Below is a small trained network, with its code and all its weights. Each question gives an input and a class and asks what happens when units are switched off, that is, made to give their printed mean instead of their output.

import numpy as np


def w(rows, s, z=0):
    codes = np.array(rows[::2]) - 128.0
    scale = np.full(codes.shape[1], s)
    scale[-1] = z or s
    return codes * scale


def f(y):
    return y / 2 * (1 + np.tanh(0.7978845608 * (y + 0.044715 * y**3)))


def log_softmax(a):
    a = a - a.max(-1, keepdims=True)
    return a - np.log(np.exp(a).sum(-1, keepdims=True))


def net(x, mask):
    res = np.array(x, float).reshape(1, 8) / 4 @ E
    y = f(res @ A[0][:, :-1].T + A[0][:, -1])
    res = res + np.where(mask, y, B[0][:, -1]) @ B[0][:, :-1]
    return log_softmax(res[-1] @ U[:, :-1].T + U[:, -1])


A, B = {}, {}
E = w([
[221,128,123,97,29,113,184,146,230,69,250],'x0',
[160,2,60,122,103,146,152,132,116,157,178],'x1',
[99,152,121,132,103,196,114,20,217,183,163],'x2',
[205,76,176,185,65,216,132,100,91,93,129],'x3',
[134,156,120,144,138,141,144,143,141,135,101],'x4',
[102,96,130,98,184,164,208,96,158,30,121],'x5',
[89,125,167,168,105,100,211,131,84,201,151],'x6',
[122,146,138,99,133,144,118,125,126,110,120],'x7',
],0.0074)
A[0] = w([
[68,59,110,105,175,164,100,115,85,190,90,129],'N1',
[129,138,140,90,82,145,151,171,166,107,184,92],'N2',
[100,151,205,207,134,29,254,109,116,132,135,255],'N3',
[75,69,134,167,202,162,188,129,157,37,145,129],'N4',
[75,172,70,177,79,178,80,65,161,171,159,149],'N5',
[151,109,134,140,132,116,149,232,106,92,70,118],'N6',
[155,64,15,169,153,127,43,153,196,90,92,149],'N7',
[197,78,220,171,142,204,142,111,111,130,107,82],'N8',
[70,121,127,123,151,132,148,82,64,160,73,161],'N9',
[200,156,136,95,166,78,164,209,12,90,160,178],'N10',
[189,192,99,112,93,107,184,187,145,106,216,72],'N11',
[117,79,150,129,90,36,94,197,87,42,96,83],'N12',
[171,101,208,126,129,148,124,218,100,81,157,47],'N13',
[168,96,131,207,95,233,105,99,85,76,105,84],'N14',
[68,81,63,93,178,109,96,211,202,192,163,127],'N15',
[175,192,100,243,52,37,58,128,85,224,198,246],'N16',
[185,137,121,124,156,65,109,178,53,96,126,172],'N17',
[73,149,59,58,182,82,135,159,170,163,168,69],'N18',
[107,204,230,79,102,102,10,113,113,23,122,180],'N19',
[114,117,83,116,185,189,127,103,69,152,54,73],'N20',
[137,8,54,71,148,170,193,168,92,144,158,219],'N21',
[90,103,119,131,183,75,119,199,138,108,125,42],'N22',
[172,135,110,74,91,108,191,126,161,113,136,142],'N23',
[193,113,35,102,53,145,62,168,82,193,105,163],'N24',
[159,96,82,72,157,135,44,122,154,47,90,125],'N25',
[42,115,61,41,126,52,131,129,155,158,116,100],'N26',
[137,205,192,132,167,177,149,173,164,112,101,246],'N27',
[199,98,130,66,199,170,27,154,160,89,71,181],'N28',
[196,98,186,205,131,203,87,118,86,97,148,68],'N29',
[95,163,49,78,163,51,192,149,161,155,109,83],'N30',
[105,113,90,104,182,142,218,41,119,61,125,87],'N31',
[88,81,98,149,164,161,69,113,102,143,62,59],'N32',
[128,124,125,175,122,157,97,97,152,103,187,52],'N33',
[135,127,139,92,122,158,131,137,88,135,133,22],'N34',
[85,122,170,118,170,211,97,58,196,186,189,78],'N35',
[117,79,194,144,79,188,129,129,69,128,159,147],'N36',
[112,77,162,158,191,122,96,77,80,122,74,62],'N37',
[158,82,185,182,100,207,105,140,133,113,96,53],'N38',
[83,135,95,160,92,144,110,86,74,127,38,90],'N39',
],0.0062,0.0035)
B[0] = w([
[116,108,160,150,91,90,152,184,199,115,150,189],'N1',
[64,155,134,128,108,67,125,203,160,106,148,164],'N2',
[154,128,158,82,160,208,102,144,162,200,100,230],'N3',
[120,87,137,103,104,109,47,108,86,109,39,174],'N4',
[107,148,48,71,78,121,107,99,97,126,74,181],'N5',
[81,174,72,106,79,172,133,72,159,137,124,174],'N6',
[102,121,209,118,143,200,173,106,159,183,164,166],'N7',
[166,161,93,155,197,127,118,118,106,125,159,168],'N8',
[114,119,137,152,122,102,134,175,201,155,143,193],'N9',
[105,130,51,82,72,175,128,82,142,154,122,218],'N10',
[88,113,153,150,96,88,105,184,154,89,172,196],'N11',
[120,145,26,151,91,160,153,94,120,137,129,178],'N12',
[101,194,77,144,125,100,76,139,95,121,173,153],'N13',
[197,135,88,134,179,104,107,156,77,117,165,179],'N14',
[183,128,169,124,203,118,164,98,74,79,127,174],'N15',
[150,74,161,61,151,136,72,143,139,79,93,254],'N16',
[110,155,89,106,117,150,136,111,113,159,82,190],'N17',
[180,220,144,177,209,132,96,133,43,97,193,176],'N18',
[91,97,164,88,175,159,184,137,151,176,118,204],'N19',
[109,135,152,161,45,94,102,180,187,115,185,178],'N20',
[88,93,143,71,154,158,164,118,131,159,107,209],'N21',
[113,155,104,169,120,143,132,122,100,92,134,153],'N22',
[108,113,164,163,95,99,111,173,186,112,123,172],'N23',
[65,80,145,74,161,89,150,82,110,69,68,185],'N24',
[167,128,151,122,113,187,119,148,109,158,165,169],'N25',
[186,170,120,132,185,105,110,147,92,138,140,179],'N26',
[124,73,141,113,166,130,154,109,159,145,90,194],'N27',
[157,106,158,115,121,153,151,131,182,206,163,183],'N28',
[141,146,134,151,204,85,144,118,78,102,159,170],'N29',
[182,158,127,148,155,123,85,129,98,122,165,181],'N30',
[159,114,129,124,111,85,3,110,143,65,31,165],'N31',
[97,130,115,157,59,83,144,181,178,78,187,171],'N32',
[77,171,103,135,126,126,114,142,104,108,150,134],'N33',
[130,167,120,154,127,126,120,125,111,89,184,115],'N34',
[88,201,53,106,96,143,138,45,95,148,147,170],'N35',
[181,141,143,134,170,131,164,130,123,122,130,172],'N36',
[115,179,117,167,73,100,134,199,169,126,180,172],'N37',
[146,172,111,175,193,85,143,136,82,92,169,155],'N38',
[72,124,127,138,127,58,93,143,172,106,159,168],'N39',
],0.0059,0.0084)
U = w([
[97,144,136,178,89,67,109,187,178,85,169,33],'0',
[187,194,106,174,254,109,112,126,45,94,158,64],'1',
[136,106,126,100,170,152,113,135,144,155,99,254],'2',
[80,184,20,110,90,157,122,66,99,139,88,47],'3',
[149,104,135,117,178,130,129,126,151,154,83,229],'4',
[133,89,155,99,159,112,67,112,116,83,29,125],'5',
[97,100,167,102,200,152,178,119,136,149,103,139],'6',
[154,110,178,126,170,198,149,147,140,212,148,84],'7',
],0.0081,0.0031)

Each question gives the input, the list of numbers given to net, and the class t.
The units are the neurons (one row each of A and B). Each row of codes is followed by its name. A weight is (code - 128) times the scale printed after its matrix; where a second scale follows, it is the last column's (A, B and U).
mask holds one flag per neuron, in row order. A switched-off neuron (its flag False) gives its mean, the last column of its row in B, instead of its output. The means were averaged over made-up inputs and are rounded, as every weight is.
A unit's drop is (log p(t) with every unit on - log p(t) with that unit switched off) / (log p(t) with every unit on - log p(t) with every unit switched off).
The circuit of an input: a set's keep is (log p(t) with only the set's units on - log p(t) with every unit switched off) / (log p(t) with every unit on - log p(t) with every unit switched off). Starting from the 12 units with the biggest drops (on a tie, the unit counted first), units are removed one at a time, each time the one whose removal leaves the highest keep (on an exact tie, the one counted first), for as long as the keep stays at least 0.8.
units of the circuit, in order: the units of the circuit, biggest drop first
most important unit: the unit with the biggest drop
top k neurons: the k neurons with the biggest drops, biggest first
input [5,5,7,1,-5,-2,4,-1], class 3: most important unit => N35
input [-7,-1,-1,-1,6,-4,-6,6], class 0: top 2 neurons => (N32; N20)
input [-7,2,1,-7,6,0,5,4], class 0: top 4 neurons => (N1; N20; N9; N32)
input [5,-1,2,4,0,-6,-6,-3], class 5: units of the circuit, in order => (N24; N16)
input [-5,-8,-1,0,-4,2,-4,0], class 6: top 2 neurons => (N19; N27)
input [-2,-8,-8,3,8,-8,-6,1], class 3: units of the circuit, in order => (N6; N10)
input [-8,8,-4,-4,8,8,-5,7], class 0: top 2 neurons => (N20; N32)
input [-8,-2,8,5,0,-7,-4,7], class 0: units of the circuit, in order => (N32; N20; N39)
input [3,-6,-7,-3,-5,5,5,5], class 3: units of the circuit, in order => (N10; N12; N6)
input [5,0,-7,-3,-3,-5,5,-8], class 2: top 2 neurons => (N16; N3)
input [-4,5,-7,-3,-7,7,0,-3], class 3: units of the circuit, in order => (N12; N10; N6)
input [-2,2,1,-4,4,7,2,-4], class 5: units of the circuit, in order => (N31; N4)
input [3,-2,6,-2,-5,8,5,7], class 5: units of the circuit, in order => (N31; N4)
input [-4,1,8,-4,2,7,-2,-2], class 3: units of the circuit, in order => (N35)
input [-4,-7,5,-2,2,7,7,6], class 5: top 2 neurons => (N31; N4)
input [-7,0,-8,-6,-4,8,-7,6], class 3: units of the circuit, in order => (N12; N6)
input [4,0,-2,5,2,-8,-4,-4], class 5: units of the circuit, in order => (N16; N24)
input [7,-7,8,-8,-8,0,-1,2], class 1: units of the circuit, in order => (N18; N26)
input [-3,7,8,0,6,4,8,6], class 3: top 2 neurons => (N35; N5)
input [-1,-8,-3,8,-8,-5,4,-6], class 1: most important unit => N29
input [-7,0,-7,6,-5,5,0,-6], class 0: top 2 neurons => (N37; N20)
input [0,7,8,-1,-1,-1,-8,3], class 3: top 2 neurons => (N35; N5)
